(in the rows, 128 means zero)
Here are made-up objects, facts about them, and rows of numbers that follow some of those facts. Name the object behind each unnamed row.

There are 2 kinds of fact about the objects: τ, Ξ.
beskes τ zegom; broskes τ tefli; brule τ klifar
brule τ gravum; dridran τ tefli; dridran τ vunoso
dridran τ nuflak; drolur τ broda; dubroklim τ nedas
dubroklim τ skadruk; dubroklim τ divis; flara τ gisol
flara τ trobus; flara τ batril; flara τ kitrar
flepon τ skadral; flepon τ druflu; flepon τ gabim
flepon τ bradrem; floskis τ klomas; floskis τ petis
floskis τ leme; floskis τ skegro; flugaskis τ roklal
flugaskis τ rikur; flugaskis τ gabim; gesova τ drigrem
gesova τ tidri; grisum τ rikur; grisum τ klufes
grisum τ fuplol; gritrul τ trobus; gritrul τ zegom
gritrul τ kitrar; kinis τ lezim; kinis τ rimim
kinis τ sodron; ludroda τ mugo; ludroda τ dokidra
ludroda τ rimim; ludroda τ batril; ludroda τ damul
ludroda τ bubifol; luploflo τ rimim; luploflo τ telam
luploflo τ zatril; luploflo τ guklun; mebri τ broda
memibul τ dribi; memibul τ broda; memibul τ divis
neplu τ pamibros; neplu τ lubrusta; neplu τ drazon
neplu τ tidri; nitos τ lifas; nitos τ skegro
nubim τ sulur; nubim τ lifas; nubim τ rafus
platu τ kitrar; platu τ grifin; plazos τ segram
plazos τ buploflel; plotralok τ skimus; plotralok τ grifin
pumovun τ nupla; pumovun τ plaku; pupi τ zusto
pupi τ fana; raplu τ kepastul; raplu τ sodron
raplu τ zusto; raplu τ zegom; raplu τ tidres
rodem τ vunoso; rodem τ skadruk; rodem τ pluskil
rodem τ fuplol; stigu τ rikur; stigu τ batril
stigu τ gebamon; stugrek τ klirum; stugrek τ petis
stugrek τ zivoskan; stugrek τ leme; stugrek τ poda
susi τ mosa; tretra τ mosa; tretra τ skozas
tretra τ grifin; trigika τ grilifle; tripo τ mugo
trufal τ buploflel; trufal τ petis; trufal τ mugo
trufal τ sulur; trufal τ zedes; trufal τ bradrem
vopon τ skositok; vopon τ mugo; vopon τ giklidros
vopon τ bostik; vopon τ bokigrar; vustu τ klirum
zeder τ skositok; zeder τ gopun; zeder τ pluskil
zeder τ broda; zeder τ grulom; zeman τ kidom
zeman τ sulur; zeman τ klifar; zeman τ bremo
zeston τ klomas; zoklu τ buploflel; zoklu τ leme
zoklu τ druflu; zoklu τ pluskil; zoklu τ pipu
batril Ξ vopon; bostik Ξ nitos; brule Ξ rodem
buploflel Ξ grifin; dokidra Ξ guklun; drazon Ξ tidres
dribi Ξ trobus; druflu Ξ damul; fesil Ξ vustu
fogus Ξ mutral; fuplol Ξ skegro; gabim Ξ lezim
gravum Ξ pamibros; grifin Ξ dribi; guklun Ξ raplu
kitrar Ξ broda; klofu Ξ klirum; klosku Ξ vider
luploflo Ξ dokidra; mezor Ξ segram; mugo Ξ gritrul
mutral Ξ bostik; neplu Ξ mebri; nitos Ξ plotralok
pamibros Ξ fuplol; pipu Ξ batril; poda Ξ brule
raplu Ξ fogus; segram Ξ mugo; skimus Ξ drazon
skositok Ξ tidri; stebaklu Ξ skositok; stigu Ξ klosku
susi Ξ pluskil; tekaple Ξ luploflo; tidres Ξ poda
trobus Ξ nubim; trufal Ξ zeder; vider Ξ tretra
vustu Ξ gravum; zeder Ξ buploflel; zeston Ξ brodre

Known rows:
vustu: [132 124 124 128 172 198 135 120 134 131 151 147 147 143 124 125 144 125
 122 148 126 123 120 145 209 124 124 145 121 116 128 125 132 141 137 145
 123 123 123 126 130 121 128 121 126 137 145 120 124 119 121 152]
skozas: [124 129 125 127 114 114 126 117 126 124 122 123 122 117 134 137 132 127
 119 139 126 123 122 124 112 132 129 125 127 118 127 123 118 130 123 124
 133 131 122 127 123 130 117 130 130 127 124 121 124 120 130 129]
lifas: [126 128 124 127 117 114 126 116 127 123 133 120 126 114 125 125 127 124
 120 128 126 128 127 124 151 132 128 126 127 122 126 124 118 125 123 124
 127 128 125 127 126 122 122 129 128 131 124 127 126 125 127 128]
grifin: [124 128 124 130 128 126 126 115 127 124 123 126 123 133 147 165 150 124
 120 179 135 123 123 122 115 135 147 126 123 119 133 124 118 134 125 122
 138 130 121 131 120 154 119 140 141 125 148 122 125 120 141 144]
pluskil: [125 129 124 127 115 122 126 116 128 130 121 120 121 115 128 130 120 126
 138 123 126 131 123 129 134 128 119 126 129 117 127 137 123 123 125 123
 125 135 131 127 121 138 134 132 129 137 124 121 125 145 124 133]
drazon: [124 134 140 132 127 115 127 116 126 124 126 121 134 120 136 128 118 124
 128 120 140 145 146 122 114 134 150 126 125 117 126 126 118 123 123 124
 137 123 121 130 130 136 120 149 129 125 127 136 131 121 142 119]
skegro: [124 130 139 131 118 112 126 117 127 123 123 119 134 111 123 130 119 138
 163 121 126 169 124 120 142 138 131 127 129 118 127 151 117 124 123 124
 125 127 141 125 120 153 131 151 134 126 124 120 125 165 141 130]
stigu: [136 124 142 129 165 134 128 175 128 124 126 149 136 173 126 125 142 123
 119 124 132 123 124 128 114 123 135 134 123 120 133 124 143 138 133 140
 127 123 121 125 135 120 133 121 124 125 139 124 124 120 131 118]
klifar: [126 128 124 128 116 113 126 118 127 124 128 123 121 119 129 127 127 125
 122 126 125 125 127 123 123 130 127 126 129 120 126 126 121 127 123 126
 129 129 123 127 126 123 122 127 129 126 124 127 126 122 128 122]
tidri: [124 128 124 129 115 118 126 113 127 132 121 119 122 119 128 129 124 124
 136 126 126 133 120 124 124 130 122 126 129 118 127 141 120 124 124 124
 124 134 132 128 120 139 131 129 129 136 126 122 124 144 126 129]
zusto: [124 126 124 128 136 112 127 113 126 127 132 120 122 116 122 125 120 124
 122 120 127 134 128 123 113 129 130 126 133 118 126 130 123 124 123 125
 125 128 124 131 122 122 119 124 126 131 123 127 128 122 121 118]
klosku: [125 127 126 128 120 113 125 114 127 124 130 122 122 123 130 129 127 124
 119 124 126 127 129 125 119 129 130 126 129 117 126 128 121 126 123 126
 129 130 122 131 124 125 117 129 130 126 126 124 127 120 126 119]
luploflo: [150 124 124 126 115 113 131 203 126 136 122 170 124 114 124 124 119 197
 181 121 126 123 156 150 118 124 129 126 122 235 145 125 176 149 125 130
 126 126 206 126 150 123 147 123 125 132 124 123 163 154 153 168]
kinis: [132 124 129 128 147 139 130 134 129 132 121 130 132 153 123 125 127 124
 130 123 126 128 119 127 112 123 123 128 124 119 127 124 143 127 132 128
 123 123 130 124 124 124 145 121 124 124 134 122 124 128 126 119]
tekaple: [143 127 125 127 117 116 125 194 127 123 145 163 124 113 125 124 119 195
 125 122 136 123 182 144 120 125 143 126 125 246 148 126 152 148 126 135
 145 133 187 126 165 123 119 123 125 138 123 136 181 121 149 152]
divis: [125 128 124 127 117 115 126 114 127 125 129 120 122 114 128 130 116 125
 122 121 127 124 124 133 112 125 123 125 132 118 126 125 125 126 124 127
 130 132 121 128 129 126 122 132 129 128 122 124 132 121 120 121]
plotralok: [124 148 126 126 118 150 146 183 138 135 122 122 123 114 124 125 117 123
 120 156 126 125 124 122 119 135 120 128 126 199 129 125 117 123 123 123
 122 123 121 127 128 133 121 154 125 124 122 168 126 156 120 151]
grilifle: [126 127 124 128 118 112 126 116 126 125 128 123 121 120 128 127 127 125
 119 126 125 126 126 124 118 129 128 126 130 120 126 127 121 126 123 125
 128 130 122 128 124 124 119 126 128 127 124 128 126 122 126 121]
stugrek: [132 127 132 126 134 163 131 121 131 123 123 120 162 117 124 124 127 123
 120 126 126 133 120 129 185 125 124 133 121 124 127 125 121 124 124 123
 123 123 137 125 132 121 131 126 124 126 129 121 124 137 132 155]

Rows to name:
No name comes twice in this set of rows, the named rows included.
[125 128 146 131 116 114 126 114 126 123 123 119 124 131 133 131 123 142
 153 122 129 154 129 120 114 131 138 125 131 117 127 146 118 123 123 124
 131 126 125 127 120 146 129 141 135 125 124 120 126 135 141 119] | fuplol
[123 124 125 132 192 115 133 115 126 133 130 119 121 115 125 124 115 123
 120 120 127 151 131 121 115 127 139 125 142 117 127 137 131 123 123 126
 123 125 127 138 120 121 119 122 123 139 126 125 127 120 120 119] | zegom
[124 129 124 128 114 121 126 114 128 126 121 119 124 112 123 127 124 124
 122 129 126 137 122 124 175 133 121 126 128 118 127 132 118 123 124 123
 124 132 136 127 121 131 129 132 128 144 124 122 124 149 127 143] | klirum
[142 127 125 126 117 116 126 180 126 129 123 157 123 112 124 124 117 197
 160 123 125 122 166 138 117 125 128 127 126 234 138 125 156 145 125 135
 131 139 192 126 148 122 127 123 124 145 125 135 170 148 147 153] | dokidra

The same objects again, as new rows of numbers:
Named rows:
fana: [129 111 110 135 149  97 117 130 130 125 119 122 145 120 132 140 127 107
 116 127 154 146 147 108 135 131 125 118 146 158 138 121 113 117 144 161
 136  96]
pamibros: [134 138 136 171  92  97 134 115 130 127 132  95  95 147 156 118  97 135
  90 156 144 134 110 164 118 129 138  99 135 175 131 188  98 137  93 132
 161 152]
rikur: [116 141 117 134 122 114 129 129 129 125 129 125 136 121 131 127 134 124
 128 133 143 141 127 129 134 129 138 121 132 118 128 137 132 119 126 128
 139 116]
sulur: [119 141 137 128 136 107 127 124 126 130 126 125 128 126 132 117 129 147
 125 133 147 126 134 120 127 119 118 108 112 115 137 137 142 112 107 139
 136 126]
broda: [127 145 110 128 114 133 122 128 148 133 138 136 144 127 142 130 132 134
 132 133 151 148 101 130 119 131 154 117 149 101 119 152 129 136 115 133
 148 126]
zeder: [ 94 126 172 105 200 241 152 148 118  97 132 190 209 125 130 167 119 120
 159 130  72 107 111 172 176 150 101  93 109 108 180  42 135 203 145 140
 118 137]
skositok: [114 149 118 138 112 118 129 130 130 128 131 127 135 121 130 123 137 125
 127 133 144 140 125 133 134 127 145 115 130 115 129 141 131 121 122 124
 137 119]
buploflel: [ 71 154 161  98 204 209 150 155 102  93 126 179 200 122 135 148 138 147
 146 123 116 141 121 149 184 142 114  74 105 105 174  82 142 144 132 148
 152 125]
batril: [118 135 116 137 127 112 125 131 128 124 122 122 135 124 135 133 136 121
 122 134 147 140 139 128 137 128 137 124 137 131 132 138 131 118 127 134
 139 120]
kidom: [123 133 143 117 150  92 129 122 126 133 123 118 125 132 134 118 121 163
 129 139 151 121 137 117 124 124 102 103 107 114 139 128 148 109 101 150
 137 125]
lezim: [135 121 109 131 143 122 108 129 146 129 124 137 149 127 145 141 131 121
 115 126 163 151 130 104 125 125 140 117 157 138 131 149 122 127 123 163
 147 116]
vunoso: [117 138 110 120 119  94 138 127 135 135 132 113 139 122 130 129 119 136
 147 143 145 143 103 145 126 146 137 116 135 105 122 118 123 131 137 124
 142 102]
zivoskan: [112 155 133 139 117 127 124 128 126 123 131 136 130 121 129 116 142 131
 119 129 140 131 135 120 134 114 137 112 117 114 136 153 143 111 109 125
 135 129]
skozas: [104 129 114 116 135 117 134 137 118 109 110 101 122 137 146 156 136 137
 128 156 143 144 152 151 150 129 133 167 146 123 119 139 163 113 124 109
 159 154]
pumovun: [147 167 172  59 131 160 139 155 137 143 130 130  73 121 158 120  77 141
 160 121 100  82 163 107 131  77 149 148 142 149 106 102 111 186 150 143
 110 118]
tefli: [122 129 105 112 124  80 145 126 140 143 132 104 142 123 131 133 108 143
 158 148 146 146  93 154 121 158 131 116 139 101 117 103 117 136 142 130
 145  93]
brodre: [143 121 125 121 135 146 117 128 144 137 129 137 135 140 143 134 126 138
 126 127 138 130 116 121 114 127 134 129 144 124 122 142 126 146 114 144
 133 143]
zeston: [135 130 152 147 116 148 133 128 114 135 125 133 110 132 105 108 149 116
 127 115  91  90 150 134 132 120 115 134  92 131 136 112 123 137 122 106
  83 145]
sodron: [125 122 114 137 139 106 119 129 129 123 122 126 141 120 132 136 131 111
 117 127 149 144 144 113 137 129 131 119 141 148 136 130 121 117 138 150
 137 105]

Which object is each row?
No name comes twice in this set of rows, the named rows included.
[123 108 130 122 132 140 143 138 105 119 102  96 102 147 123 150 143 122
 137 146  93 103 166 168 149 137 113 193 124 140 118  99 147 139 138  87
 110 172] | susi
[149 114 135 134 127 155 122 127 132 139 125 138 126 137 120 124 141 117
 129 117 107 106 129 125 120 129 123 140 121 132 127 117 117 151 127 126
  97 144] | tripo
[121 137 134 144 116 107 142 132 110 131 120 111 112 126 112 117 136 115
 129 132 110 112 153 146 143 131 123 129 108 143 133 110 120 124 136 111
 107 120] | mezor
[101 151 144 167 105  60 140 122 120 117  94  36  81 147 133 117 161  94
 121 185 160 128 161 181 187 114 108 175 105 131 123 154 102 115 151  86
 138 148] | skimus
[154 100 117 107 129 114 143 125 143 157 128 109 131 138 121 134 107 137
 164 136 111 115  88 157 109 165 117 139 134 110 110  77  99 171 151 126
 106 115] | broskes
[146 116 131 130 122 148 129 127 136 141 127 130 128 136 119 128 134 120
 137 123 109 112 118 137 120 138 125 142 127 122 122 110 113 156 135 119
 102 136] | grisum
[140 143 156 163 118 123  96 103 188 140 128 105 132 143 177 121 135 127
 109 161 202 123 105 122 121  98 131 116 129  93 134 201 111 167  80 162
 156 166] | skegro
[165  95 121 124 147 160 108 128 149 143 116 136 137 152 145 147 134 123
 123 125 129 119 129 119 112 131 128 152 157 140 119 129 117 168 121 153
 116 157] | gritrul
[ 99 138 117  62 207 200 147 189  70 134  91 142 156 153 123 108 200 177
 142  62 146 193 121 113 172 171 144 125 130 135  99 119  72  76 168 143
 152 120] | trobus
[150 110 130 136 131 150 121 128 132 137 123 135 129 136 121 129 138 112
 127 118 111 112 135 123 124 131 123 143 128 137 128 116 114 149 134 132
 101 137] | ludroda
[126 160 114 158  90 102 122 127 129 141 129 131 118 125 140 119 138 134
 109 139 143 115 162 126 111 111 157 105 134 128 136 162 160 123  71 135
 125 137] | poda
[116 136 118 137 127 114 123 129 127 122 128 127 137 121 130 129 135 118
 119 129 146 142 137 120 136 124 136 119 133 130 134 139 130 115 128 136
 138 115] | bubifol
[148 102 128 130 137 148 121 131 130 134 118 127 127 140 126 138 136 113
 129 123 111 114 140 129 126 132 120 154 135 140 124 111 119 149 137 128
 105 144] | flara
[115 129 116 132 132 112 125 132 125 119 121 120 135 125 134 137 134 120
 122 135 146 143 142 127 139 128 135 131 141 135 131 135 134 116 132 132
 143 121] | gisol
[141 134 131 126 136  41 134 122 124 157 113  98 101 141 138 111 114 175
 124 154 152 102 166 123 106 123 103  93 111 132 137 126 156 115  69 160
 124 124] | gravum

The same objects again, as new rows of numbers:
Some objects and their rows:
trufal: [105 100 104 146 131 129 133 118 134 124 149  99 107 152 129 158 151  96
 119 131 116 119 154 149 107 122  93 186]
fana: [113 119 125 127 137 104 142 127 125 155 119 132 118 133 115 158  88 155
 159 124 145 142 103 115 116 121 176 131]
grisum: [101 118 134 130 109 125 118 131  89 145 134 124 107 141 112 166 163 179
 154 110 106 144 112 145 144 117 134 155]
kepastul: [111 111 122 131 139 102 141 125 122 163 117 133 122 137 114 156  84 156
 159 116 143 138 104 119 122 119 178 131]
pamibros: [118 162 204  71 191   8 129  70 199 152 129  89  79 144  62 158 196 135
  71  65 179 220 188 163  36  51 172 156]
flepon: [112 106 128 135 115 130 117 129  97 142 140 109 103 151 113 163 162 155
 159 122 123 148 122 123 144 128 110 150]
gabim: [ 92 130 130  92 144 143 151 111 133 120 119  88 126 147 114 151 128 179
 133 131 141 135 132 159 110 117 123 169]
zatril: [111 116 127 131 140 100 138 121 113 170 109 122 117 137 115 151  88 164
 158 131 142 144 115 130 124 134 156 135]
luploflo: [ 50  93 175 130  57  73 179 135 181 131 146 111 124 200  41 178  68  75
 170 146  86 112 111 201 108 112  94 169]
tekaple: [ 85 119 155 113 112 103 161 137 172 100 139 115 117 150  90 173  99 126
 143 133 119 127 118 159  98 105 128 164]
poda: [104  56 101  82 212 176 109 172 191  88 180 168 198 185  61 101 126 206
 144 226 120 174 185 124  51 147 128 236]
dubroklim: [124 111 146 133  99 115 107 150  99 135 140 161 100 112 117 173 151 159
 151 121 116 139 111 146 125 125 143 158]
skadruk: [129 132 155 100 118 126 129 136 108 138 119 137 114 103 126 161 126 195
 152 137 152 133 100 148 120 118 147 159]
nitos: [122 146  84 115 159 192 117  84  69  57 130 135  53 148 151 171 103 113
  84  85 129 162 191 111  49 189 121 153]
vustu: [127 119 166  84 157  74 122  84 175 143 141  99  94 152  72 146 197  93
  80  73 181 186 186 157  68  75 124 175]
batril: [ 78 114 116  99 149 133 161 107 140 131 106  98 140 146 103 138  92 161
 117 114 139 124 130 170 105 109 150 168]
memibul: [134 109 145 135  98 109 111 151 100 136 137 170  96 109 120 167 145 153
 148 127 122 137 110 143 123 128 140 159]
brodre: [117 123 137 132 132 111 131 139 122 133 132 128 108 124 120 174 120 162
 156 129 138 148 107 112 122 119 152 141]
lubrusta: [107 150 150 137 155  83 133 140 141 117 123 109  98 119 122 185 110 189
 160 145 124 163 110 112 116 124 155 130]

Which object is each row?
No name comes twice in this set of rows, the named rows included.
[ 83 133 136 154 148  74 127 142 150  88 143 114  91 141 113 187 133 145
 132 121  81 165 140 140 101 120 134 152] | neplu
[104 106 117 145 124 109 138 129 112 155 134 139 118 148 112 159 107 143
 154 107 122 143 105 114 126 117 172 129] | beskes
[101 121 132 122 136 112 144 132 145 107 133 124 114 132 113 168 113 141
 128 123 127 143 129 143  93 114 141 161] | klofu
[ 99  93 106 148 112 128 135 149 129  97 129 138 134 117 110 169 127 138
 137  61 125 142  89 104 159 102 162 129] | tretra
[120 166  93  86 159 203 130  59  39  64  99 156  41 140 159 161  52 141
  66  93 134 146 200 155  14 211 148 158] | bostik
[ 74 101 122 111 219 108 122 170 201  69 155 152 164 156  72 135 111 214
 134 196  88 183 170 140  54 136 156 198] | drazon
[ 89  90 104 119 158 127 148 131 172  68  33  93 178  79 111 124  63 137
  88  70 166 115 125 189 169 139  85 162] | mugo
[100 136  82 142 171 146 183 107 160 149 153  50 111 111 226 161 140 116
  94 204 137  38 133 180  74  69 127 216] | buploflel
[102 115 118 114 130 127 151 122 112 159 126 119 128 147 110 152 107 173
 156 113 141 138 102 117 130 107 176 133] | gisol
[110 113 142  99 136 126 140 121 149 122 108 131 126 112 114 144 102 144
 113 134 155 119 135 184  94 122 125 184] | skositok
[ 97 123 127 114 131 129 142 121 101 162 117 105 121 145 112 156 123 192
 158 122 135 141 106 137 133 115 154 143] | gebamon
[103 100 115 158 124  90 127 130 103 172 126 140 107 150 107 157 108 134
 157 111 114 145 119 128 129 135 155 137] | kinis

